In the rows, 128 means zero.
Each row has a class, written as a number after it.
[100 168 147 178 123 141 169 148 184 115  91 107 158 143 109 169 122 159
 118 172 171  84 176 119 168 131 128 110 180 160 108 164 124 126  79 102
 175 125] -> 6
[132 157  97 163 107 116 134  93 145  66 138  98 156 140 112 158 105 156
 136 116 138  97 154 130 136  94 124 157 150 120 136 105  95 102 147 125
 143 176] -> 3
[139 174  88 174 106 116 118  99 169  72 163  96 159 146  93 144 115 126
 133 131 123  93 158 147 145 107 122 146 142 120 125 118 107 114 127 144
 141 178] -> 4
[121 169  89 157 119 112 125 108 188  95 156 119 173 145 117 137 122 121
 142 119 154  91 152 127 151  98 122 126 139 134 139 139  97  98 115 128
 139 157] -> 7
[143 199 134 213 121 128 156 147 188 115 107 117 148 142 115 179 145 172
 123 162 174  82 161 118 174 122 139 109 168 159 101 185  99 105  83 108
 180 112] -> 8
[136 144 115 168  77 144 165 170  90  58 104 103  90 125 107 164 154 160
 126 117 152 139 125  56 158 141 144 151 130 134  48 145 147 104 125 117
 128 115] -> 6
[109 176 146 184 110 150 163 155 188 105  96 115 153 154 118 161 109 152
 110 168 170  90 176 123 177 124 124 131 177 164 115 175 119 121  94  94
 185 127] -> 9
[144 136 101 168  74 147 144 174  98  45  97 108 100 141 113 136 143 172
 122 117 154 140 127  76 174 126 142 155 116 137  50 161 144  90 147 124
 147 127] -> 1
[136 151  99 145 109 119 133  96 172  92 135  82 166 146  89 136 122 130
 135 106 142 107 170 155 137 103 124 152 131 130 133 109  99 125 128 152
 153 187] -> 10
[124 173 130 172  73 133 155 166 104  61 134 104 101 133  94 140 163 130
 134 128 162 136 115  44 182 121 157 131 140 171  55 154 132  91 131 125
 147 114] -> 0
[128 175  83 156 121 110 123 116 192  98 156 119 173 145 113 133 121 128
 136 116 145  90 154 136 147  96 115 126 134 132 135 142  95 101 112 132
 139 156] -> 7
[144 155 100 200  74 136 140 169  97  53 119 114  88 130 100 142 146 151
 116 128 129 121 135  74 174 134 148 138 118 131  48 175 143  99 129 132
 134 124] -> 4
[130 175 120 185  70 138 149 164 109  78 122 116  94 126 111 170 173 147
 128 127 187 128 110  49 184 133 173 134 133 158  58 148 127  84 121 114
 154 109] -> 8
[132 165 100 161 116 104 128 103 170  93 157 113 162 137 125 150 111 140
 135 106 144  98 146 117 140 106 123 129 138 125 149 123  98  93 126 127
 136 162] -> 3
[128 164  91 163 105 126 116 100 170  82 144  99 173 149 104 153 114 143
 133 126 136  78 163 144 140  97 127 154 142 127 145 108  98 108 132 153
 140 190] -> 5
[138 205 156 200 112 125 148 156 195 114 128 112 150 136 122 177 133 165
 125 169 174  82 172 124 182 121 124 111 174 179 112 187 114 119  79 102
 187 122] -> 9
[138 127 117 181  80 141 154 177  95  59  93 106  85 131 121 145 138 167
 116 119 153 141 130  58 170 130 146 145 117 138  56 152 152 114 140 129
 140 114] -> 2
[137 134 105 193  72 135 145 174  89  58 112 107  90 123 112 161 145 157
 116 129 133 125 137  65 159 147 147 153 132 132  48 150 146  99 124 130
 134 131] -> 4
[119 168 132 163  77 131 155 168 102  77 140 104  99 116  95 160 167 144
 135 127 181 125 119  51 177 135 158 120 135 182  76 143 143  96 111 119
 144 120] -> 6
[121 169 124 184  67 130 149 159 106  57 129 103  98 130 101 141 158 134
 135 132 166 137 114  54 189 126 159 131 139 169  58 160 129  92 126 112
 153 115] -> 0
[133 156 101 126 111 129 124 112 160  68 135 102 164 153 108 157 105 137
 137 117 134  87 160 167 137 100 110 171 145 133 148 105 107 128 139 125
 143 173] -> 9
[116 156  91 158 121 119 124 112 190  96 138 118 177 145 121 143 107 125
 140 118 154  83 156 130 126 102 119 135 146 136 142 130  92 106 108 128
 142 164] -> 7
[142 151 118 179  65 147 156 172 102  56  98 105  95 136 115 161 146 156
 122 125 154 128 133  66 174 130 146 162 131 139  64 156 143 108 138 115
 139 122] -> 9
[118 202 137 198 116 130 145 148 200 111 119 116 159 134 112 164 131 169
 123 172 174  92 173 127 179 105 136 104 169 172 107 193 106 102  82 105
 181 125] -> 7
[131 165 100 166 109 107 134 110 191 105 156 101 161 151 121 139 111 127
 137 112 156  91 161 128 158 122 110 120 136 135 136 129 111 120 104 142
 147 164] -> 2
[120 168 124 177  66 139 156 175 108  65 128 112 108 122  97 136 166 136
 123 121 162 132 137  52 175 125 164 117 135 155  54 146 146  98 136 118
 145 117] -> 11
[147 153 103 205  70 139 142 168  93  54 120 112  92 124 103 150 140 156
 116 131 132 132 130  58 170 128 150 142 124 136  47 167 143  95 139 133
 135 127] -> 4
[108 174 148 182 114 148 162 152 188 109  91 116 153 152 116 162 108 150
 116 174 165  80 178 124 179 122 125 122 181 166 122 179 117 118  93  91
 184 126] -> 9
[132 174  99 155 115 100 137 107 172 101 164 106 168 145 116 131 130 118
 140 116 145  90 145 137 146 120 104 127 145 132 140 124 104 113 101 125
 136 166] -> 6
[133 167  92 147 110 113 125 106 190  75 160 110 178 162 120 126 115 126
 133 110 153 102 156 145 154 107 112 135 131 127 130 133 104  95 121 133
 156 170] -> 1
[140 126 106 161  80 150 152 170  94  42  86 106 103 146 113 142 141 166
 120 116 148 138 134  81 165 130 143 160 121 128  53 156 146  95 146 123
 146 124] -> 1
[140 206 152 201 111 127 147 155 194 111 125 111 154 135 118 178 134 168
 126 168 175  87 172 122 189 119 127 112 170 178 118 186 114 116  84 103
 186 123] -> 9
[113 162  87 159 111 106 135 117 184  91 143 114 176 147 112 123 125 116
 136 114 145  71 178 133 149 122 116 112 145 126 136 128 103 103 109 135
 140 167] -> 11
[118 173  83 155 117 109 123 113 194  97 157 116 177 141 109 142 116 127
 139 119 155  88 157 131 156  99 115 122 138 146 144 140  96  91 108 131
 145 157] -> 7
[ 99 164 149 184 117 137 162 151 188 122  95 105 143 147 118 146 108 160
 110 168 175  87 180 122 182 134 122 102 164 161 104 168 130 137  80 109
 188 122] -> 2
[136 172 111 179  70 135 156 164  97  74 123 107  95 133 101 170 177 144
 129 119 171 126 114  63 190 135 166 140 136 154  62 146 131  83 124 110
 148 111] -> 8
[136 174 139 178  71 137 155 178 112  66 136 105 106 132 109 163 161 141
 128 131 176 124 123  53 179 119 161 146 143 173  72 146 139 108 130 108
 156 123] -> 9
[146 132 118 182  79 143 157 184  97  70 104 104  85 131 116 149 135 170
 117 109 152 141 131  56 157 137 138 143 115 144  53 148 152 122 134 131
 139 113] -> 2
[127 169 136 170  72 135 161 167 101  74 137 104 101 118 100 164 169 141
 130 126 172 142 114  47 174 129 162 132 143 171  62 139 145  98 118 118
 145 119] -> 6
[132 170  92 180 116 103 118 102 187 100 160 112 172 147 105 134 116 109
 137 130 130  70 163 133 152 120 116 116 146 132 150 139 101 104 102 147
 144 175] -> 4
[128 174 129 196  74 129 143 163 110  78 152 108  96 123  98 151 164 126
 123 141 157 127 125  51 177 139 164 127 140 159  61 151 139  91 115 132
 149 130] -> 4
[120 176 124 189  61 141 138 171 107  86 125 100 109 125  99 154 161 153
 121 136 167 117 130  51 185 132 165 128 127 166  82 153 141  80 123 134
 145 140] -> 5
[130 162  98 173 122 103 142 105 177  87 138 100 165 150 119 143 112 133
 134 112 153  81 154 117 144 116 117 133 146 122 150 132 101  98 114 127
 141 164] -> 3
[118 169  88 139 108 124 118 102 167  81 143 109 168 139 105 149 113 143
 139 127 140 100 157 150 137  88 121 148 141 130 133 112  93 104 132 129
 143 171] -> 7
[103 161 139 178 122 138 162 138 205 137  98 103 154 150 100 138 125 142
 109 155 165  98 189 138 185 122 136 109 161 156  98 179 117 122  89 121
 189 135] -> 10
[116 165  88 162 106 111 130 110 196  90 144 114 173 144 115 122 120 119
 134 114 149  79 174 130 143 118 116 114 141 122 129 127 107 108 112 138
 136 166] -> 11
[129 169  85 165  92 124 117  98 156  83 144  92 172 147  99 155 109 143
 133 126 126  88 161 148 148 100 125 154 142 129 150 111 100  94 136 146
 139 194] -> 5
[141 173  81 174 110 110 136 104 177  89 139 118 169 156 119 145 126 124
 135 109 149  83 146 137 148 112 121 134 140 119 142 134  85 100 111 122
 144 156] -> 8
[148 144 116 178  65 148 158 183  86  60  97 110  97 133 112 162 139 160
 124 116 147 131 131  58 163 131 142 158 127 152  76 159 143 103 144 113
 137 122] -> 9
[131 176 132 207  68 133 143 164 119  81 146 108 102 123  97 145 168 127
 124 143 157 128 123  48 185 137 166 123 144 158  67 154 140  98 110 124
 152 131] -> 4
[141 147 105 176  77 140 153 169  88  52  97 109  89 135 102 146 141 157
 132 119 142 138 120  60 166 130 146 146 123 146  49 172 129  96 145 136
 133 112] -> 0
[137 152 107 199  60 149 145 166  98  64  94 102 108 130 104 155 145 164
 117 127 143 127 131  56 172 126 158 149 125 139  75 160 139  85 137 139
 132 141] -> 5
[125 162 136 166  71 127 160 165 117  94 133  79 100 122  96 151 172 136
 123 121 169 141 138  63 177 129 171 131 129 172  53 153 145  90 118 134
 151 136] -> 10
[138 126 109 181  80 140 163 177  81  62  93 108  78 128 119 159 140 173
 113 105 140 134 127  51 149 137 149 158 128 130  53 153 144  90 144 117
 125 117] -> 3
[135 145  99 193  61 150 145 168  85  63  96  96  92 121 102 156 137 175
 121 134 142 121 128  54 171 128 154 150 124 140  63 161 136  83 138 136
 132 138] -> 5
[130 165 101 142 112 110 126 112 185  90 160 112 169 152 130 153 111 114
 141 110 150  77 157 137 144 112 112 141 138 135 149 128 106 113 115 124
 137 164] -> 9
[145 148 107 206  71 141 140 168 107  69 118 114  92 125 111 152 144 156
 116 129 138 133 131  57 163 139 149 144 127 132  48 161 143 102 128 138
 132 129] -> 4
[135 186 156 205 123 119 152 154 200 128 122 105 139 133 126 157 134 175
 121 167 178  96 173 112 183 130 127  92 158 165 104 181 122 133  73 120
 181 117] -> 2
[146 145 108 197  76 141 159 169  82  60  96 104  80 126 109 153 136 180
 121 114 148 131 123  49 165 128 149 147 125 137  58 168 139  89 147 117
 131 119] -> 3
[115 170 122 175  74 139 148 172 113  83 131 108 101 126 101 141 167 133
 131 132 172 127 116  56 176 122 163 132 141 168  62 155 135  90 117 108
 145 121] -> 7
[142 198 145 196 110 126 152 144 194  99 122 100 159 146 114 153 140 176
 123 172 167 105 172 126 191 115 131 107 166 156  94 190 117 101  94 110
 190 130] -> 1
[127 198 140 203 118 121 154 142 190 100 115 102 148 141 106 151 128 156
 130 173 165  96 161 112 182 119 130 100 172 173 100 197 103 107  85 116
 180 117] -> 0
[125 170  99 148 111 104 136 106 169  94 164 115 169 144 114 142 128 116
 140 108 147  96 150 130 152 118 112 121 136 136 144 128 108 103 105 128
 134 161] -> 6
[128 202 137 218 104 127 140 148 195 125 122 103 159 132 113 167 135 175
 116 176 158  80 175 118 186 120 139  99 165 164 116 189 112  99  77 123
 175 141] -> 5
[138 165  82 147 114 106 118 113 186  75 155 108 183 160 119 125 111 130
 135 106 148  97 151 147 152 104 112 131 123 123 137 131 102  98 125 132
 156 170] -> 1
[139 135 118 177  79 136 157 177 100  69 105  93  82 127 114 148 146 164
 121 124 158 140 128  55 175 139 144 142 122 146  61 144 153 111 130 129
 139 116] -> 2
[130 168  86 145 102 126 129  88 159  72 135 109 166 153 109 158 122 138
 137 116 146  94 151 159 135  98 129 160 140 118 139 101  89 107 138 130
 141 172] -> 8
[ 96 165 124 191 110 155 150 156 180 116  82 105 172 156 101 161  95 166
 105 166 154  71 185 131 176 123 132 119 166 163 133 179 123 104  97 118
 173 148] -> 5
[143 132 110 170  71 137 160 162 109  82  97  86  90 123  96 144 158 152
 122 110 147 145 137  63 166 129 161 144 116 138  45 158 142 103 132 149
 136 133] -> 10
[ 94 167 129 181 124 151 156 152 197 116  83 122 159 154 113 146 114 156
 112 170 161  81 177 137 171 110 132 121 177 153  98 185 115 120  90  97
 174 125] -> 7
[126 161 136 168  71 132 158 160 122  93 126  82  97 117  90 143 171 136
 125 125 173 142 133  50 182 127 171 124 128 165  55 151 140  93 117 132
 156 131] -> 10
[ 97 170 137 178 126 140 158 149 190 104  85 117 159 158 109 141 107 149
 118 170 162  82 175 126 175 123 121 111 175 166 108 187 108 115  92 111
 179 120] -> 0
[127 163 133 185  75 133 158 166  94  75 126  99  87 123 105 160 164 157
 127 124 171 127 121  42 181 132 163 136 141 160  69 146 142  84 133 110
 143 122] -> 3
[114 163 119 178  54 143 140 164 101  76 130 100 104 119 102 164 156 152
 123 132 160 118 132  56 184 128 168 133 132 166  76 147 144  75 124 128
 139 141] -> 5
[139 139 120 190  79 141 161 164  87  66  98 112  80 122 123 163 143 175
 119 117 150 139 124  46 158 134 155 151 134 132  55 160 136  86 142 121
 131 119] -> 3
[123 174 122 180  64 141 159 156 106  73 121 114  99 135 107 166 179 135
 129 127 189 127 112  52 192 131 180 139 138 151  60 145 127  90 123 116
 151 116] -> 8
[138 173 103 156 120  97 137 117 168 100 164 112 171 140 110 140 135 123
 141 108 152  90 149 134 145 123 107 118 139 146 150 128 104 116  93 135
 141 159] -> 6
[144 133 118 178  72 145 157 181  93  68  99  97  80 128 114 151 138 173
 121 113 150 138 134  55 162 140 136 145 117 143  48 148 155 118 135 129
 135 117] -> 2
[139 176  98 152 105 109 126 121 181  89 160 110 175 152 121 152 108 124
 137 109 145  86 156 142 147 109 111 136 136 142 158 135 106 110 118 121
 144 165] -> 9
